Each row is followed by its band, which names the range that a hidden value of the row falls in. A new part has a new value, new ranges and new names.
-64  -108  -100  -10  -86  -3  -100  -189  -147  -81  -130  56  67  -3  35  -90  -64  -14  -167  -162  52  -12  42  3  -53  70  -16  32  -9  -79  133  45  -70  -130  -11  90  -191  125  -26  132  108  -148  -102  18 | Jc
-40  -2  16  -91  60  -22  12  -122  -209  -61  -1  154  88  22  -146  -242  95  213  -67  -125  -66  117  85  32  -69  106  -121  76  -54  -78  167  48  -23  -68  -43  168  -19  84  78  3  -73  -96  -63  2 | dh
-26  92  -29  -118  101  -56  129  -112  -105  54  -124  69  19  41  -70  -280  107  218  -77  28  -176  244  13  94  14  -37  -56  19  3  68  -56  -55  58  -56  -65  136  33  -77  184  -16  -15  -68  -196  -45 | mr
-37  96  110  -42  69  -71  10  53  40  41  146  75  -98  134  -173  -55  16  83  135  95  -68  76  56  -38  130  103  -31  43  -16  98  -60  29  111  -57  -53  15  136  -60  9  -12  -35  -41  102  -4 | dh
-120  -93  -104  91  -118  85  -70  -11  9  -224  99  101  -63  2  -19  -301  -13  32  -62  -58  86  -56  -88  -65  97  54  71  95  -98  205  32  -32  74  -170  -44  116  -46  110  -222  83  43  -133  281  -105 | hj
-38  38  155  -55  94  -63  -13  102  43  73  122  -10  -209  156  -133  30  -33  18  135  158  -5  42  14  39  100  105  -35  -1  61  75  -142  48  100  -5  -96  -14  39  -74  -7  49  -15  -24  58  -45 | mh
-118  90  -34  -122  -7  72  136  27  38  2  -42  1  6  106  -115  -112  -44  165  -18  -16  -42  -19  -14  31  12  109  -61  -44  -81  3  -24  -144  -85  -69  -8  -13  50  -55  77  -88  -137  -41  -127  -44 | Jc
41  -23  83  36  32  -15  7  78  102  -15  -35  21  -195  12  -61  4  66  -28  -23  99  127  2  29  19  93  43  27  -17  -27  118  -120  -62  131  98  -136  -11  87  -19  -126  145  56  89  184  -47 | Lf
-93  105  84  -90  213  21  187  250  136  28  100  15  -51  91  -178  -53  4  185  168  55  -40  67  3  -101  48  201  -27  -83  -72  125  -64  -79  9  26  43  21  252  -59  37  -108  -189  -52  95  11 | dh
-77  44  132  -120  22  125  42  139  95  -47  -14  105  -42  49  -102  -79  -13  222  -11  26  80  -158  112  49  89  64  -82  -37  -173  -79  6  -166  -111  72  -38  -9  115  6  -45  -14  -99  99  -19  -4 | fr
-68  83  71  -32  79  53  53  123  93  28  20  90  24  75  -79  -54  -2  217  70  35  -42  -5  91  -23  139  -78  -32  63  -77  41  26  -11  94  -70  -8  78  116  -67  105  30  -7  -64  9  -16 | Hp
2  40  -86  156  -216  14  -113  -152  82  -142  164  156  -177  80  -83  -184  70  34  1  36  47  -56  -109  141  155  -121  34  129  -77  229  -88  3  232  -146  -140  80  -107  -6  -142  214  130  -37  294  -202 | Hp
-27  -150  60  125  107  44  -71  164  60  39  4  -169  -167  57  88  31  -77  -188  -59  106  123  -13  58  -102  28  42  164  13  124  74  -107  71  124  -35  -68  -5  26  42  -151  120  158  -19  221  -25 | hj
51  41  95  -31  163  21  37  16  32  69  -125  58  -113  -21  -39  45  87  151  -21  38  95  36  82  157  -34  -30  -38  -43  -12  0  -81  -13  46  125  -75  57  -34  -63  82  227  21  75  -65  -51 | Hp
84  152  258  57  71  0  47  204  239  38  155  -5  -402  154  -181  132  76  33  157  262  169  -90  -25  196  91  65  -26  -7  -59  150  -307  -73  194  166  -200  -195  118  -117  -99  167  -55  278  348  -151 | mr
-121  150  84  -45  47  182  112  173  92  -10  116  61  15  113  -213  -34  -6  278  107  -15  50  -146  81  -6  33  80  -78  97  -157  10  65  -71  1  -88  -16  -44  122  -99  99  -33  -242  28  74  -80 | Lf
-24  -113  126  -66  118  13  -103  57  21  68  -43  -56  -206  41  57  -10  -56  -57  -61  144  87  -39  103  77  37  72  52  -124  78  -48  -180  -30  -82  118  -62  34  -33  12  -137  113  115  63  -68  -1 | fr
-5  -63  -121  119  -7  33  -42  -43  92  47  -37  -68  -11  42  92  -25  -3  -56  -89  27  -9  -24  47  7  43  -132  122  -25  41  55  -85  5  84  -53  3  108  -5  -33  -13  125  195  -55  46  -61 | Hp
-34  1  53  -64  30  -16  36  2  -41  -47  -74  50  70  65  15  -187  33  174  -108  2  -61  -3  82  80  24  -35  -82  27  -112  -105  12  -60  -47  7  -18  59  56  59  61  -13  47  36  -16  5 | dh
-205  -331  -194  -11  -91  49  -154  -63  -95  -79  -173  -255  -33  2  211  -8  -320  -408  -249  -122  181  -118  -21  -226  -100  374  191  -157  128  -44  -8  -31  -293  -147  81  -55  -210  199  -314  20  140  -202  -84  94 | fr
-153  -286  -187  200  -79  111  -243  -20  -38  0  83  -233  85  56  131  118  -239  -383  -109  -132  142  -204  142  -325  -54  179  243  45  140  -41  127  172  -69  -258  105  25  -99  105  -214  72  171  -217  155  52 | Lf
-39  -10  -31  -10  -44  -66  19  -12  66  54  10  -140  -73  185  45  -48  -51  -49  -44  139  -99  -38  -30  116  51  -33  0  -64  24  -15  -210  -62  -8  -11  -32  -22  14  -60  31  -28  107  21  -19  -70 | mh
-102  -39  20  12  -40  45  -96  -3  -25  53  165  -83  -192  180  -105  -77  -108  -122  14  93  -8  6  15  -46  71  130  83  45  141  65  -77  58  79  -187  -108  -1  -38  -15  -119  -18  22  -106  61  -77 | fr
-15  48  72  -71  -53  -29  -28  -112  -81  -34  17  41  -22  126  -82  -57  22  124  -49  0  15  -118  57  218  -71  80  -151  22  -111  -157  -38  -34  -121  32  -58  -54  -86  9  59  56  -43  121  -43  -56 | mr
0  -51  -84  146  211  136  36  90  93  196  -17  -203  -58  69  88  29  -14  -44  -59  63  -35  69  76  -6  -91  -136  202  -65  199  36  -112  76  132  -67  13  142  18  -71  90  95  143  -89  -11  -87 | fr
-105  -16  63  -90  -54  39  52  111  56  -59  54  -50  -176  154  -97  -143  -70  19  -29  101  25  -60  -63  40  79  156  -34  -51  -37  26  -120  -142  -39  -14  -104  -56  58  27  -133  -95  -68  23  71  -73 | Jc
-76  -50  66  -12  159  7  -78  72  13  39  19  -1  40  40  69  -18  -67  66  22  21  1  -40  151  -49  31  32  37  -13  -13  -49  -17  68  -70  -19  93  82  26  19  11  81  93  -54  -1  58 | dh
-90  12  -121  -14  -107  44  -14  -94  23  65  46  -70  15  138  -103  9  -91  -86  -34  -36  -43  -68  65  -82  13  146  49  -43  25  -25  2  -52  -66  -143  5  -23  34  -47  -20  -80  -25  -85  -86  -2 | fr
-164  -351  -270  202  -15  144  -308  -173  -162  -8  -90  -260  139  -52  310  108  -273  -376  -234  -233  218  -216  138  -202  -243  170  270  3  169  -115  119  218  -232  -252  186  59  -366  150  -159  252  244  -231  -32  47 | hj
-59  -4  5  41  231  96  -16  41  -59  97  76  -33  110  44  -62  83  -23  108  57  -122  25  -24  175  -62  -179  118  21  14  39  -107  126  164  -58  -77  113  105  -17  1  139  88  -63  -106  -20  22 | dh
-37  73  52  -52  -27  2  4  -35  37  -2  24  36  -12  115  -36  -146  32  133  -47  79  -55  -58  90  107  88  -16  -46  29  -113  -51  -94  -93  -39  -2  -36  -15  82  -40  16  -13  19  113  27  -43 | Ht
-133  -312  -145  219  89  213  -235  19  -69  -7  -51  -195  -7  -50  264  6  -208  -241  -188  -125  209  -102  93  -173  -129  13  291  44  203  -3  87  212  -10  -236  78  146  -270  155  -174  262  258  -242  93  -26 | Jc
-91  127  -234  1  -267  -71  -18  -321  -67  -67  75  47  333  203  -82  26  -82  97  -12  -243  -147  -218  28  91  -123  96  -165  38  -211  -219  154  0  -230  -210  169  -57  -110  12  220  -62  -43  -89  -120  13 | dh
35  -78  101  84  -179  -81  -179  10  126  47  214  -118  -303  204  -175  295  -90  -383  68  136  180  -202  76  -64  105  275  48  -51  71  -11  -141  20  60  49  -159  -203  65  -7  -312  60  60  120  287  -11 | Jc
56  64  164  -52  65  -55  152  165  155  47  -79  -73  -364  111  -107  -13  63  -15  -11  248  74  105  -92  136  109  62  -16  -80  27  160  -302  -161  182  154  -239  -121  130  -80  -80  55  -6  165  138  -109 | Hp
51  16  135  -69  103  -102  71  48  65  -13  -106  -6  -326  20  -45  -83  75  -22  -44  180  107  126  -71  137  48  156  -4  -111  -4  157  -290  -133  60  184  -167  -77  46  -10  -146  129  27  158  119  -57 | dh
75  94  -20  135  -2  -62  -58  -213  -31  -14  87  35  -258  107  -33  -120  102  27  -13  75  20  107  -137  323  -77  -55  17  74  57  156  -222  99  203  -76  -142  20  -235  -20  18  295  125  34  191  -221 | Ht
-64  -71  35  111  105  40  -134  99  83  97  208  -126  -13  142  24  101  -97  -107  77  61  8  -126  168  -108  20  64  122  -1  67  -53  -51  133  -6  -69  85  31  76  -8  -63  37  104  -36  175  15 | Ht
-97  86  -60  -9  -164  35  102  84  183  10  66  -64  62  236  -43  -119  -72  71  -24  94  -174  -108  9  -21  196  -107  -7  10  -108  -13  -70  -167  39  -131  -11  -36  217  -62  48  -212  36  -12  42  -47 | Jc
-85  -301  -193  306  -105  144  -323  -70  15  -82  96  -149  19  25  248  76  -193  -297  -144  -130  197  -280  69  -94  -82  -40  242  37  96  -52  68  202  -25  -204  100  113  -267  180  -239  273  330  -172  246  -50 | Jc
48  -92  -101  105  -223  -87  -67  -160  16  -277  40  152  -115  7  -14  -268  124  -7  -138  -36  78  -62  -146  156  51  2  -41  -3  -172  118  -64  -101  66  49  -116  97  -59  170  -249  147  146  40  328  -119 | mr
-128  -62  -111  126  239  212  166  288  184  120  -85  -295  -83  1  72  -33  -98  -155  -73  47  86  124  24  -333  -2  135  333  -42  154  254  -106  -53  134  -153  33  -15  214  -58  -96  -35  -4  -117  197  -23 | Ht
-126  -22  -20  -50  85  181  65  37  -96  -34  -90  2  69  -1  -15  -257  8  207  -141  -67  22  1  84  -5  -56  16  6  89  -49  -23  85  -52  -48  -118  -25  94  -14  8  63  2  -87  -44  -71  -66 | hj
36  -12  211  -81  11  -83  0  65  -14  27  3  -10  -222  126  -121  -77  63  -14  -47  191  21  40  78  80  115  78  -70  22  7  -20  -140  -66  92  106  -219  -62  122  -14  -90  -6  17  160  91  -31 | hj
13  -183  -24  70  -104  -151  -195  -95  40  -6  12  -150  -184  94  90  187  -116  -364  -53  77  143  -150  2  27  0  192  64  -136  68  -21  -202  28  -85  86  -27  -95  -116  55  -238  171  214  43  120  16 | Lf
-118  -120  -15  -29  -50  111  -32  58  2  -20  -88  -89  4  42  29  -75  -97  -58  -156  -9  87  -110  114  -117  60  88  62  14  -15  -58  32  -82  -76  -72  -38  -12  40  34  -119  -23  30  -12  -5  11 | Hp
-46  -117  -185  110  -103  53  -58  -114  54  -194  -112  33  29  -75  167  -207  7  -17  -210  -102  123  -108  -42  32  -8  -2  98  -37  -147  75  -41  -110  -81  -20  48  77  -83  135  -190  170  172  0  182  -52 | Ht
-7  8  -115  28  24  -41  56  -160  -72  -7  -85  -125  -86  92  44  -73  -5  -23  -118  -29  11  46  -131  224  -225  111  -8  -77  36  0  -165  -12  -68  -27  -17  -35  -206  28  67  123  31  5  -27  -117 | dh
125  108  115  37  -110  -137  -1  -75  136  -31  108  52  -405  117  -225  30  138  -125  41  186  136  23  -79  171  108  192  -26  -37  -50  187  -290  -115  178  152  -256  -176  85  -54  -234  145  -3  249  347  -124 | Ht
6  138  -190  43  -195  -101  7  -242  112  -2  13  21  83  167  -34  154  -52  23  35  -90  -67  -164  -70  203  -62  0  -93  -99  -131  -62  -80  -48  -99  -50  93  -63  -124  -56  151  103  68  -27  -84  -48 | Jc
-28  55  -26  -112  -14  -68  131  -17  73  -91  -154  77  -7  4  -29  -126  45  139  -63  0  9  -4  -46  84  39  102  -89  -116  -189  54  -108  -214  -108  114  -1  -19  81  -2  -5  13  -34  67  -34  5 | mr
-23  -74  -188  273  -161  84  -69  -48  88  -296  98  201  -29  -71  1  -319  90  33  -89  -137  113  -1  -121  -102  126  -96  140  164  -145  320  109  10  281  -209  -55  194  -5  178  -256  205  170  -166  524  -128 | dh
-46  38  39  -24  153  76  127  150  64  -5  -49  44  46  13  -41  -147  59  220  -20  4  -23  41  77  -33  34  -26  -6  8  -92  38  16  -71  42  7  5  99  166  -11  73  -8  -40  -12  47  -11 | mr
-51  -88  111  -82  -3  6  -53  79  4  -109  -31  120  56  0  -33  -62  5  126  -50  -32  88  -157  156  -26  90  73  -102  -4  -177  -124  92  -71  -118  101  -7  59  95  88  -89  32  8  53  47  67 | Lf

178  -17  23  -48  154  -14  155  -46  102  -74  -212  39  166  -166  -187  228  7  -20  -28  111  33  326  -339  -116  140  -54  -101  64  89  65  -14  129  -36  19  124  -38  19  -153  118  19  118  -28  13  -59 | Z
-133  37  78  -10  -103  -9  28  92  8  131  12  25  71  84  -105  -80  -111  70  83  9  27  89  -23  -44  -108  -27  62  40  -127  -79  66  79  -10  -51  27  -36  78  124  38  18  42  55  85  69 | E
-102  31  33  -90  -23  -81  39  27  46  33  74  96  71  1  -50  -80  -67  19  -60  -81  -82  -18  48  10  -154  51  43  35  -83  23  30  71  -13  27  123  93  136  26  -64  3  -83  217  -49  -22 | E
-114  54  -136  -40  -36  -17  -87  -16  -40  14  153  28  -79  -74  -117  37  46  -12  -15  -26  -77  -32  -22  -113  -38  -91  -17  33  70  92  120  7  -1  66  4  222  70  -17  8  1  -58  -68  -124  75 | B
24  127  68  -134  123  -107  -78  -173  -105  283  0  -143  107  -211  -49  57  121  136  -64  49  -95  -145  -57  -281  -130  -39  34  212  148  271  -160  -15  -1  57  16  132  -79  -139  -88  -127  -179  -216  -65  -100 | G
-29  114  128  -125  -25  -55  90  -6  108  16  2  47  223  134  54  -58  10  124  -83  19  6  13  -26  -20  -97  -33  -5  170  -119  -7  -41  68  65  -41  81  -16  30  -66  47  -20  -42  109  23  -54 | E
-154  34  1  -111  -15  -160  -80  -57  -131  300  60  -47  24  -220  -56  -3  4  -18  56  72  -87  -28  -13  -168  -172  -80  73  56  68  168  -50  -39  -56  -23  40  158  138  -81  -204  -196  -181  -103  -74  32 | B
34  68  6  -56  -95  114  28  -12  111  -179  79  -45  167  106  46  -93  50  97  -136  100  5  50  -7  -13  -37  -88  -183  158  -145  -54  127  -81  81  24  65  16  -14  -171  213  21  103  -27  72  -62 | B
-17  80  -59  30  -15  0  -187  -67  -152  90  82  -109  -87  -139  -106  -26  23  77  -44  -95  -107  -102  -7  -108  -35  -40  28  26  53  83  19  -10  7  85  -20  153  -68  -20  -32  7  -76  -168  -68  -21 | F
-33  71  99  -124  -60  35  68  82  62  31  55  8  235  49  -138  -60  -14  51  -73  35  94  156  3  -112  -119  -19  -46  135  -147  -75  100  -44  51  -37  129  -54  71  -37  84  1  64  60  218  -37 | P
-70  42  -15  49  -49  -61  -51  -73  -41  -5  -64  64  -84  162  108  146  -15  46  -10  -129  -136  -42  -86  156  18  -31  104  -65  -63  -92  -64  114  -127  -56  34  -43  40  37  -54  -22  -44  -33  -78  39 | F
-71  21  -2  62  -72  20  -27  -24  -39  55  5  22  -122  195  -31  165  10  70  6  -101  -88  -24  -85  86  -10  -49  74  -45  -70  -137  25  67  -144  -72  35  -67  20  143  30  39  32  -110  49  64 | F
-140  28  -141  -43  -14  -49  -76  44  -31  97  134  68  -77  -67  -86  -44  -14  -20  55  -85  -66  -41  32  -171  -95  -3  26  28  51  104  110  64  12  96  -15  235  91  44  -22  13  -63  49  -139  113 | R
-28  172  180  -107  -12  -81  61  -33  114  122  18  93  230  211  0  14  97  131  -80  7  -47  -15  -26  -10  -153  -66  15  202  -112  5  -108  122  -43  -57  55  -69  13  13  39  -31  -132  48  49  27 | G
-40  145  133  -96  -91  -16  -10  -33  50  -25  60  -7  205  120  -31  20  45  87  -109  85  -35  12  35  16  -99  10  -61  161  -126  -25  42  5  20  -31  98  -87  31  5  83  -39  -34  -16  98  -64 | W
158  -35  -180  67  79  115  -19  -93  7  -226  -184  37  9  -29  43  211  40  -59  -78  -102  -28  235  -238  -18  175  -102  -86  -65  7  -80  17  -3  -121  66  68  -21  -30  -293  123  15  175  -137  25  17 | R
60  132  187  -76  -41  62  102  -3  172  77  53  -31  236  220  7  -116  87  204  -37  144  37  -19  -2  -148  -144  -40  -146  324  -134  19  15  75  84  8  -3  -61  -96  35  259  39  43  -14  115  -10 | R
26  -7  -155  20  2  45  -114  81  -39  -53  129  4  -104  -53  -155  -17  12  5  -89  -187  -89  -1  23  -53  -16  88  -51  -46  -16  -29  171  7  10  119  58  139  13  47  41  128  25  46  -21  -5 | G
-70  -25  -40  -53  37  -55  13  -68  -45  150  89  15  -150  -13  35  -2  -5  54  -3  -138  -100  -187  21  -109  -131  23  81  53  37  100  -20  54  -26  46  54  194  48  56  -96  -15  -72  51  -112  -12 | P
-74  61  -174  -115  38  -44  -130  38  -89  58  134  10  -5  -136  -207  176  102  -51  -81  -92  -53  48  -18  -195  -27  22  -4  -2  102  63  142  -72  -24  60  80  151  87  -47  -39  -2  -59  -104  2  24 | R
67  -41  -27  76  56  12  55  -91  4  5  -107  122  -100  56  -9  140  6  -30  -21  -191  -71  100  -196  58  22  -144  64  -66  -26  -77  -100  119  -195  -16  80  13  32  -69  -36  8  16  -8  0  79 | Z
-156  -89  47  49  -115  -40  17  18  -59  190  -9  -5  -142  61  -18  42  -143  0  166  44  -91  -7  -3  37  -125  78  70  -49  -88  -58  69  84  -136  -65  56  -61  147  254  -47  -55  52  10  27  66 | W
21  3  115  33  -62  11  62  34  49  83  -34  -43  29  108  -3  -83  -69  131  58  50  -7  28  -72  -9  -48  8  -32  93  -116  -58  22  117  33  -33  12  -55  -23  114  106  43  76  24  39  -12 | F
-46  66  -15  -60  26  -75  -23  70  42  39  85  63  54  -52  -202  -10  -8  55  -68  -68  -112  4  -14  -37  -84  80  1  31  1  61  77  114  -2  74  71  106  66  92  9  94  -87  138  -87  -9 | P
-8  86  29  -53  -56  -5  -43  4  27  -78  -1  9  148  96  72  -46  -17  66  -91  -41  -41  19  44  28  -55  73  -36  79  -140  -53  38  21  43  22  77  -48  20  -55  51  -10  10  73  38  -63 | G
-83  29  93  -3  -114  -78  -9  -17  -5  100  34  76  -35  159  38  72  -15  -31  84  30  -60  5  29  57  -95  49  4  64  -107  -41  28  129  -63  -67  56  -79  119  202  -31  -96  -38  30  27  78 | B
-100  -16  -32  39  -121  -40  -39  9  -6  -38  -23  28  -30  90  137  -44  -99  15  39  -5  -109  12  -7  139  -35  17  5  -50  -134  -83  47  61  -43  -26  33  -9  106  8  -15  -45  16  66  -80  30 | B
77  69  -26  -4  102  -105  -55  -85  12  -40  -138  124  67  -36  -84  295  66  -68  -51  -53  -154  141  -156  38  60  72  -13  -14  59  53  -60  178  -165  50  92  -73  54  -13  -16  -29  -75  -16  -75  27 | R
-50  53  -90  48  -56  5  -74  -23  54  -111  58  40  18  -5  12  -136  -16  74  -97  -48  -197  -39  -30  117  -60  -102  -51  -21  -72  12  33  46  -64  91  1  152  27  -133  57  60  -72  61  -189  34 | B
-17  141  42  -114  28  -42  -198  -238  -213  248  -33  -266  163  -282  159  -121  46  125  -19  106  -44  -169  61  -350  -156  -66  16  247  80  282  -163  -158  80  94  -41  134  -118  -331  -96  -261  -124  -320  -27  -124 | R
-40  -64  -145  0  -32  -13  -45  67  -50  -49  120  94  -148  -34  -5  -111  -67  -65  -64  -287  -47  2  40  23  -51  3  46  -105  -77  -79  94  6  15  52  103  207  117  -44  -120  44  -18  192  -54  17 | Z
28  -5  -23  -68  -42  32  72  79  105  -60  175  103  24  69  -101  -80  53  -20  -119  -95  10  79  -1  -21  -90  -69  -106  65  -112  -75  134  -4  30  11  129  125  97  -37  54  62  10  150  66  19 | W
-86  29  52  -3  -66  74  -142  -203  -241  249  51  -253  -69  -197  73  -189  -75  114  52  10  -22  -221  114  -279  -202  -74  77  153  6  161  -58  -150  24  78  -21  148  -87  -103  -74  -166  -2  -261  55  -78 | Z
-30  9  65  13  -76  -14  20  56  31  173  38  70  -15  227  40  -22  18  37  62  -79  -15  21  7  -16  -132  -16  11  65  -154  -120  5  89  -75  -66  25  -64  51  133  19  -16  0  32  113  119 | R
-29  77  136  -88  -78  -3  46  37  38  57  51  15  174  100  -73  -43  -3  59  -70  3  43  88  11  -30  -123  -25  -15  117  -158  -89  37  -7  17  -65  121  -72  60  5  32  -24  7  46  182  -32 | Z
30  0  21  -66  65  -10  -24  -115  -114  264  37  -152  -60  -118  28  -35  52  123  -13  -49  -32  -158  -25  -254  -131  -49  38  145  60  136  -86  -58  15  30  22  150  -68  -84  -73  -80  -44  -162  12  -76 | P
-75  23  -1  46  -98  -88  -77  -33  -41  21  -31  43  -89  160  118  133  -16  5  50  -21  -142  -27  -30  160  0  54  30  -38  -83  -76  3  121  -93  -63  25  -80  82  132  -44  -66  -39  -26  -74  51 | B
11  160  23  -88  -103  76  -43  22  63  -206  208  108  136  167  -94  -46  93  -5  -214  -144  47  49  109  4  -59  -40  -94  135  -163  -106  150  -27  98  37  130  38  27  -39  107  56  -7  93  148  -19 | F
-72  -16  10  84  -101  24  -53  -10  -72  5  -57  -43  -92  58  34  -7  -151  52  99  -23  -51  -5  -10  34  -1  86  45  -24  -88  -64  71  97  -10  10  9  -51  16  151  42  10  106  -10  -9  0 | Z
112  -132  24  91  101  -99  76  -39  15  140  -238  17  -76  -72  106  6  -117  36  106  -49  -145  64  -198  53  -6  66  33  -59  -19  26  -152  214  -130  14  37  -19  30  0  -76  -21  14  106  -137  -7 | G
21  -81  -38  126  -57  70  -47  -25  -56  29  -86  -20  -129  53  99  -35  -113  -4  117  -70  -53  32  -16  -13  -25  66  -11  -24  -102  -69  41  82  -74  49  1  -43  2  74  50  -13  138  -15  28  56 | R
-44  110  104  -57  -61  -19  13  95  46  70  7  34  195  65  -166  -30  -31  65  10  41  53  159  -43  -77  -63  -5  -11  111  -108  -49  68  90  41  -29  45  -74  40  75  88  25  20  42  118  32 | P
54  77  -23  -16  -15  55  -231  -173  -229  198  -5  -277  66  -213  180  -207  47  117  -43  -25  -22  -126  60  -284  -127  -122  -14  157  -12  124  -118  -216  58  86  -54  127  -158  -364  -65  -192  -45  -330  62  -84 | R
-58  -10  19  38  -83  -51  8  77  12  80  -30  58  -69  189  117  -50  -96  48  142  -60  -3  4  -8  11  -21  88  36  33  -118  -78  41  188  51  -31  -26  -29  46  194  21  8  52  116  -42  79 | G
-47  -94  43  -14  -30  -117  70  15  -4  65  -118  68  4  -115  15  10  -182  -111  162  89  -17  172  -69  -13  -32  114  2  -11  -42  40  34  157  -13  -11  100  -16  191  79  -84  -115  47  165  -57  13 | W
-55  66  -67  -42  1  -85  -57  -9  11  -59  120  105  -61  5  -77  50  24  3  -97  -142  -145  -78  11  44  -35  53  15  0  16  51  62  115  -3  71  77  159  76  68  -41  58  -120  124  -164  -5 | F
99  -52  -48  39  40  33  60  -67  43  -77  -126  80  20  -84  -101  185  14  -110  11  50  -29  276  -234  -16  74  -119  -98  -15  12  -10  22  72  -149  12  97  -22  82  -129  66  -42  98  -70  29  68 | B
68  -85  21  60  -9  64  22  -43  -43  -1  -92  -47  -51  -101  -110  82  -99  -37  53  36  -20  146  -101  -50  8  62  -53  -7  -31  -21  79  46  -76  34  104  -63  37  57  61  -9  158  -49  97  -36 | F
-30  12  -85  -23  -7  29  -107  -83  -113  113  146  -115  -154  -58  -127  168  120  53  -72  -18  -132  -131  -20  -110  -67  -22  -29  35  77  58  90  -95  -92  27  55  109  -3  44  4  -10  -26  -249  14  -28 | B
44  -102  -61  -44  27  -59  2  -43  -53  138  110  -28  -171  -109  43  -22  42  -33  -13  -69  -88  -88  -3  -96  -103  13  -51  39  25  81  20  -15  -5  28  90  198  80  -25  -121  -76  -55  18  -68  -31 | B
-173  -15  -146  -23  -16  -17  -51  -9  -35  124  101  24  -99  -59  -14  -54  -37  21  53  -61  -121  -101  26  -145  -146  -37  47  2  37  98  73  6  -76  88  -11  225  89  -13  -18  -5  -41  1  -141  101 | R
